Here is a tiny trained network, its code and every weight. The questions are about switching its units off for an input and a class, where a switched-off unit gives its printed mean instead of its output.

import numpy as np


def w(rows, s, z=0):
    codes = np.array(rows[::2]) - 128.0
    scale = np.full(codes.shape[1], s)
    scale[-1] = z or s
    return codes * scale


def f(y):
    return y / 2 * (1 + np.tanh(0.7978845608 * (y + 0.044715 * y**3)))


def log_softmax(a):
    a = a - a.max(-1, keepdims=True)
    return a - np.log(np.exp(a).sum(-1, keepdims=True))


def net(x, mask):
    res = np.array(x, float).reshape(1, 6) / 4 @ E
    y = f(res @ A[0][:, :-1].T + A[0][:, -1])
    res = res + np.where(mask, y, B[0][:, -1]) @ B[0][:, :-1]
    return log_softmax(res[-1] @ U[:, :-1].T + U[:, -1])


A, B = {}, {}
E = w([
[159,166,109,110,132,51,138,134,60,3],'x0',
[117,125,120,144,123,142,116,131,132,107],'x1',
[130,126,129,134,147,131,107,140,110,136],'x2',
[142,127,135,117,133,114,138,120,126,146],'x3',
[110,36,160,43,196,135,128,96,173,49],'x4',
[59,103,127,89,45,113,58,35,55,161],'x5',
],0.015)
A[0] = w([
[174,146,94,113,104,8,122,154,60,21,163],'n1',
[121,77,132,138,141,173,154,130,167,167,205],'n2',
[96,162,165,129,155,129,146,120,143,107,103],'n3',
[153,84,153,140,184,126,148,149,200,108,120],'n4',
[189,78,147,86,201,192,162,151,169,63,124],'n5',
[99,108,111,107,116,150,159,136,166,166,201],'n6',
[177,90,90,135,162,158,90,125,136,161,171],'n7',
[115,153,134,131,65,169,81,165,159,211,206],'n8',
[191,195,91,200,133,149,161,221,158,154,192],'n9',
[193,230,134,170,142,138,141,177,147,135,142],'n10',
[79,22,171,30,124,122,57,65,109,96,1],'n11',
[149,161,110,128,84,138,113,131,93,106,95],'n12',
[121,97,138,131,143,140,99,79,142,129,132],'n13',
[139,165,94,163,31,109,76,86,80,172,105],'n14',
],0.012,0.0087)
B[0] = w([
[104,255,91,22,211,125,211,162,47,54,251],'n1',
[69,143,191,146,103,163,33,144,205,203,182],'n2',
[187,162,157,141,122,112,169,184,138,143,136],'n3',
[91,172,96,91,148,94,24,206,144,218,190],'n4',
[130,185,94,188,223,34,68,241,156,136,218],'n5',
[140,57,187,182,161,195,119,146,173,199,169],'n6',
[124,125,164,131,132,156,122,151,184,153,152],'n7',
[113,8,107,153,68,140,163,107,124,161,200],'n8',
[237,158,219,99,77,251,97,59,207,76,225],'n9',
[206,124,85,64,160,154,188,5,114,39,200],'n10',
[209,138,186,102,89,197,176,25,204,8,212],'n11',
[126,138,120,39,122,85,101,80,64,129,157],'n12',
[167,134,164,156,139,216,90,133,110,166,156],'n13',
[28,139,76,142,85,62,129,184,57,248,211],'n14',
],0.0084,0.027)
U = w([
[177,121,158,143,95,196,127,52,209,147,231],'0',
[188,185,122,90,145,140,186,65,118,53,203],'1',
[107,139,149,159,168,127,96,197,187,186,112],'2',
[162,178,63,130,198,3,143,184,140,91,1],'3',
[83,74,115,187,65,122,146,113,100,204,95],'4',
[81,196,79,95,112,79,157,116,38,155,11],'5',
],0.011,0.0043)

Each question gives the input, the list of numbers given to net, and the class t.
The units are the neurons (one row each of A and B). Each row of codes is followed by its name. A weight is (code - 128) times the scale printed after its matrix; where a second scale follows, it is the last column's (A, B and U).
mask holds one flag per neuron, in row order. A switched-off neuron (its flag False) gives its mean, the last column of its row in B, instead of its output. The means were averaged over made-up inputs and are rounded, as every weight is.
A unit's drop is (log p(t) with every unit on - log p(t) with that unit switched off) / (log p(t) with every unit on - log p(t) with every unit switched off).
The circuit of an input: a set's keep is (log p(t) with only the set's units on - log p(t) with every unit switched off) / (log p(t) with every unit on - log p(t) with every unit switched off). Starting from the 12 units with the biggest drops (on a tie, the unit counted first), units are removed one at a time, each time the one whose removal leaves the highest keep (on an exact tie, the one counted first), for as long as the keep stays at least 0.8.
circuit, biggest first: the units of the circuit, biggest drop first
most important unit: the unit with the biggest drop
k most important neurons: the k neurons with the biggest drops, biggest first
drop when u is switched off: that unit's drop, to one decimal
input [8,-4,4,6,0,8], class 5: most important unit -> n14
input [-8,3,6,8,0,6], class 4: 4 most important neurons -> n9, n14, n8, n10
input [5,7,-8,-6,-7,1], class 5: 2 most important neurons -> n14, n11
input [1,6,-3,5,2,-7], class 3: 2 most important neurons -> n5, n10
input [0,-5,-6,-1,0,-6], class 0: 2 most important neurons -> n9, n1
input [0,-5,-1,-3,5,-4], class 2: 2 most important neurons -> n1, n10
input [-7,-3,4,-1,6,0], class 2: 2 most important neurons -> n9, n5
input [5,2,-5,-7,4,0], class 3: 2 most important neurons -> n9, n5
input [0,8,-6,-3,-7,7], class 4: 2 most important neurons -> n1, n8
input [-2,-2,-5,-6,1,1], class 0: 4 most important neurons -> n14, n5, n4, n1
input [2,-1,4,-7,0,1], class 5: 3 most important neurons -> n9, n11, n5
input [-7,-8,-8,-6,1,0], class 2: 3 most important neurons -> n11, n9, n10
input [-7,-7,-1,-1,-3,1], class 4: 2 most important neurons -> n11, n8
input [-1,-1,-6,6,-8,-6], class 0: circuit, biggest first -> n9
input [2,7,-5,4,6,-1], class 3: drop when n5 is switched off -> 0.2
input [-7,-7,-3,-2,8,-1], class 2: drop when n11 is switched off -> 0.0
input [-1,0,0,-7,8,7], class 0: drop when n1 is switched off -> 1.3
